grid =
[[ -9.5  28.0 -19.5  20.0  -2.4]
 [-14.8 -21.9   2.0   9.6   4.8]
 [-54.9  18.3   8.6  24.5   5.3]
 [-14.2  36.2   5.0  -7.5  15.6]
 [-20.9  21.6  -8.4 -27.2   6.6]]
Rows and columns are counted from 1.
(1, 1) => -9.5
(5, 3) => -8.4
(3, 3) => 8.6
(3, 4) => 24.5
(3, 2) => 18.3
(2, 1) => -14.8
(1, 3) => -19.5
(5, 2) => 21.6
(3, 1) => -54.9
(4, 3) => 5.0
(4, 2) => 36.2
(3, 5) => 5.3
(2, 5) => 4.8

W =
[[-291 -214 -532  -89 -390 -343 -125 -273  -15  -28 -291 -265]
 [ 388  486 -269 -695  464  243  -43  -56   -2 -478  -55 -519]
 [ 105  495 -407 -518  365   -2   30  -77   10 -396 -138 -583]
 [-268  262 -496 -234   58 -308   25 -147  -30 -235 -245 -515]
 [-248 -381 -461  -81 -498 -297 -202 -300  -48    0 -278 -155]
 [ 436 -341  109 -564  -83  348 -402 -181 -226 -333  -20   11]
 [ 319 -721   46 -388 -472  237 -500 -287 -218 -145  -83  194]
 [ 201  470 -363 -571  377   80   -2  -76    8 -414 -112 -550]
 [ 687  299 -129 -836  410  497 -178  -78  -13 -493   20 -356]
 [-673 -528 -368  181 -646 -602 -205 -307 -216   46 -349 -105]]
Rows and columns are counted from 1.
(1, 1)	-291
(6, 12)	11
(5, 10)	0
(5, 12)	-155
(5, 4)	-81
(2, 5)	464
(5, 2)	-381
(2, 7)	-43
(6, 11)	-20
(9, 1)	687
(9, 10)	-493
(2, 12)	-519
(5, 11)	-278
(4, 4)	-234
(4, 12)	-515
(7, 3)	46
(3, 9)	10
(4, 5)	58
(9, 6)	497
(8, 2)	470
(4, 2)	262
(4, 10)	-235
(5, 7)	-202
(10, 8)	-307
(2, 11)	-55
(4, 7)	25
(5, 8)	-300
(1, 12)	-265
(8, 9)	8
(3, 5)	365
(3, 4)	-518
(7, 10)	-145
(4, 3)	-496

X =
[[ -7.2   1.6  14.9  21.1   6.3  -2.1   1.7   4.7   1.8  16.8   6.3   7.0
    2.9  29.2 -22.1]
 [ 15.4 -10.6   4.7  21.1  28.0 -10.4  -2.6   1.1  -2.3   1.6   3.8   1.8
    2.2   8.4  30.2]
 [ -5.8  -7.2   9.9  21.1  10.7  -6.0  -9.9  -4.9  -2.6 -26.6 -35.2   0.5
    3.0   7.0  27.8]
 [ -0.1  -1.9   6.6  21.1   4.3   3.7   6.8   4.4   7.4  11.9  -3.0   1.4
   -7.2  20.1 -39.1]]
Indices start at 1.
(1, 1) => -7.2
(1, 8) => 4.7
(4, 13) => -7.2
(2, 7) => -2.6
(4, 3) => 6.6
(1, 3) => 14.9
(4, 9) => 7.4
(2, 14) => 8.4
(2, 10) => 1.6
(2, 12) => 1.8
(3, 10) => -26.6
(2, 15) => 30.2
(2, 9) => -2.3
(2, 11) => 3.8
(1, 6) => -2.1
(4, 14) => 20.1
(4, 2) => -1.9
(4, 1) => -0.1
(1, 11) => 6.3
(3, 4) => 21.1
(3, 12) => 0.5
(2, 8) => 1.1
(3, 8) => -4.9
(4, 7) => 6.8
(4, 11) => -3.0
(1, 13) => 2.9
(1, 10) => 16.8
(2, 3) => 4.7

arr =
[[133, 136, 172, 83, 100, 136, 96, 186, 111],
 [96, 89, 116, 163, 118, 122, 76, 159, 106],
 [133, 193, 153, 127, 115, 157, 154, 135, 128],
 [153, 54, 153, 143, 143, 93, 145, 132, 105],
 [130, 158, 131, 111, 127, 169, 117, 115, 177],
 [96, 111, 114, 91, 159, 144, 79, 127, 165],
 [89, 161, 135, 145, 114, 70, 142, 79, 69],
 [85, 100, 109, 181, 150, 135, 137, 92, 125],
 [122, 87, 116, 116, 136, 77, 184, 102, 205],
 [111, 127, 120, 124, 55, 99, 132, 158, 139],
 [120, 107, 67, 55, 98, 152, 96, 78, 136],
 [126, 133, 148, 159, 127, 84, 158, 165, 161],
 [159, 44, 129, 95, 91, 128, 143, 92, 105],
 [172, 148, 135, 72, 74, 110, 156, 157, 99],
 [146, 133, 123, 76, 149, 200, 169, 150, 151],
 [170, 130, 103, 92, 130, 81, 129, 150, 73]]
Rows and columns are counted from 1.
(1, 1) -> 133
(7, 6) -> 70
(8, 3) -> 109
(15, 3) -> 123
(10, 6) -> 99
(4, 1) -> 153
(15, 4) -> 76
(8, 5) -> 150
(1, 5) -> 100
(14, 7) -> 156
(6, 8) -> 127
(7, 8) -> 79
(15, 7) -> 169
(7, 4) -> 145
(11, 6) -> 152
(2, 5) -> 118
(9, 5) -> 136
(11, 5) -> 98
(14, 5) -> 74
(6, 9) -> 165
(15, 8) -> 150
(10, 4) -> 124
(13, 8) -> 92
(8, 7) -> 137
(2, 1) -> 96
(1, 3) -> 172
(12, 5) -> 127
(7, 9) -> 69
(13, 2) -> 44
(12, 7) -> 158
(4, 9) -> 105
(1, 4) -> 83
(12, 8) -> 165
(10, 2) -> 127
(5, 5) -> 127
(4, 3) -> 153

B =
[[138, 140, 186, 116],
 [72, 184, 80, 156],
 [132, 130, 27, 152],
 [76, 101, 145, 140],
 [120, 216, 157, 50]]
Indices start at 1.
(1, 1) = 138
(4, 1) = 76
(2, 3) = 80
(2, 1) = 72
(3, 2) = 130
(1, 2) = 140
(2, 4) = 156
(5, 1) = 120
